Here is a tiny trained network, its code and every weight. The questions are about switching its units off for an input and a class, where a switched-off unit gives its printed mean instead of its output.

import numpy as np


def w(rows, s, z=0):
    codes = np.array(rows[::2]) - 128.0
    scale = np.full(codes.shape[1], s)
    scale[-1] = z or s
    return codes * scale


def f(y):
    return np.maximum(y, 0)


def log_softmax(a):
    a = a - a.max(-1, keepdims=True)
    return a - np.log(np.exp(a).sum(-1, keepdims=True))


def net(x, mask):
    res = np.array(x, float).reshape(1, 7) / 4 @ E
    y = f(res @ A[0][:, :-1].T + A[0][:, -1])
    res = res + np.where(mask, y, B[0][:, -1]) @ B[0][:, :-1]
    return log_softmax(res[-1] @ U[:, :-1].T + U[:, -1])


A, B = {}, {}
E = w([
[131,156,180,112,76,97,76,108],'x0',
[101,165,190,125,104,127,137,160],'x1',
[113,69,132,141,77,154,83,141],'x2',
[101,82,93,106,111,180,105,130],'x3',
[185,169,120,83,158,248,112,143],'x4',
[116,109,146,55,166,123,154,84],'x5',
[90,80,83,66,104,162,165,54],'x6',
],0.012)
A[0] = w([
[147,110,166,94,118,193,148,117,205],'N1',
[136,132,146,160,162,135,83,182,2],'N2',
[123,216,181,68,135,10,113,100,64],'N3',
[184,110,85,113,84,151,76,82,71],'N4',
[126,115,138,170,94,150,128,140,248],'N5',
[191,181,119,199,198,101,67,162,125],'N6',
[122,143,66,204,84,101,129,139,14],'N7',
[198,185,110,115,249,172,198,115,222],'N8',
[167,128,55,50,113,221,85,89,121],'N9',
[151,198,84,50,211,250,121,137,22],'N10',
[109,122,57,194,127,69,154,134,98],'N11',
[62,111,117,107,100,141,148,144,192],'N12',
[98,101,71,131,133,88,163,109,135],'N13',
[149,174,148,159,155,105,101,148,48],'N14',
[109,150,207,102,97,100,152,125,120],'N15',
[183,159,173,171,128,73,143,115,129],'N16',
[94,136,174,156,108,168,114,187,109],'N17',
[100,49,95,33,222,69,130,94,66],'N18',
[135,120,93,180,96,108,196,101,36],'N19',
],0.014,0.0032)
B[0] = w([
[93,153,127,144,135,173,111,155,181],'N1',
[151,69,107,135,116,110,103,143,163],'N2',
[105,170,107,128,44,89,145,79,197],'N3',
[151,137,176,119,139,138,81,84,164],'N4',
[103,119,124,115,120,118,92,152,168],'N5',
[208,81,129,126,131,99,109,165,200],'N6',
[108,175,109,124,160,109,73,132,173],'N7',
[163,180,106,134,165,158,211,139,228],'N8',
[172,136,151,110,133,195,81,44,227],'N9',
[106,104,2,134,116,153,146,121,249],'N10',
[95,158,122,125,207,99,99,119,187],'N11',
[104,121,170,133,155,149,147,156,172],'N12',
[90,112,128,133,181,100,137,121,176],'N13',
[180,115,132,127,121,109,115,138,164],'N14',
[94,137,127,132,74,113,130,128,173],'N15',
[175,155,158,116,124,89,130,126,179],'N16',
[107,92,128,127,91,138,128,189,173],'N17',
[124,23,157,142,123,98,184,120,198],'N18',
[86,149,118,134,164,122,119,141,162],'N19',
],0.029,0.021)
U = w([
[205,68,102,138,107,91,78,211,220],'0',
[48,108,115,160,215,86,108,133,165],'1',
[103,51,156,90,116,228,72,61,13],'2',
[136,84,18,143,159,220,205,103,160],'3',
[107,162,144,136,36,41,164,90,195],'4',
[46,69,177,133,68,178,116,212,49],'5',
[67,1,181,164,170,97,212,80,124],'6',
[247,141,109,150,163,72,209,144,3],'7',
],0.007,0.0026)

Each question gives the input, the list of numbers given to net, and the class t.
The units are the neurons (one row each of A and B). Each row of codes is followed by its name. A weight is (code - 128) times the scale printed after its matrix; where a second scale follows, it is the last column's (A, B and U).
mask holds one flag per neuron, in row order. A switched-off neuron (its flag False) gives its mean, the last column of its row in B, instead of its output. The means were averaged over made-up inputs and are rounded, as every weight is.
A unit's drop is (log p(t) with every unit on - log p(t) with that unit switched off) / (log p(t) with every unit on - log p(t) with every unit switched off).
The circuit of an input: a set's keep is (log p(t) with only the set's units on - log p(t) with every unit switched off) / (log p(t) with every unit on - log p(t) with every unit switched off). Starting from the 12 units with the biggest drops (on a tie, the unit counted first), units are removed one at a time, each time the one whose removal leaves the highest keep (on an exact tie, the one counted first), for as long as the keep stays at least 0.8.
circuit, biggest first: the units of the circuit, biggest drop first
top k neurons: the k neurons with the biggest drops, biggest first
drop of u: that unit's drop, to one decimal
input [4,8,1,-8,0,-5,-4], class 0: top 2 neurons -> N6, N14
input [-4,6,-6,4,7,-7,-8], class 0: top 2 neurons -> N6, N17
input [-6,1,1,3,-6,-4,-8], class 0: circuit, biggest first -> N6
input [-6,3,-4,4,-2,-2,3], class 6: top 2 neurons -> N10, N7
input [6,8,-6,2,-1,-7,-5], class 0: top 3 neurons -> N6, N14, N2
input [6,2,-1,6,-8,-6,-2], class 1: top 2 neurons -> N11, N7
input [7,3,-6,-7,5,-6,1], class 7: top 2 neurons -> N6, N8
input [-7,5,-4,2,2,-1,-6], class 7: top 2 neurons -> N8, N6
input [3,8,7,-2,5,7,4], class 2: top 2 neurons -> N8, N9
input [6,6,6,8,5,-8,-2], class 5: top 2 neurons -> N17, N5
input [2,5,8,0,-2,7,-7], class 4: drop of N3 -> 0.2
input [8,5,-5,1,2,-3,8], class 2: drop of N1 -> 0.1
input [6,-6,0,6,6,0,4], class 2: drop of N9 -> 0.9
input [1,-6,-4,-8,-5,2,-2], class 4: circuit, biggest first -> N3
input [-2,3,7,8,8,-7,7], class 2: drop of N9 -> 0.4
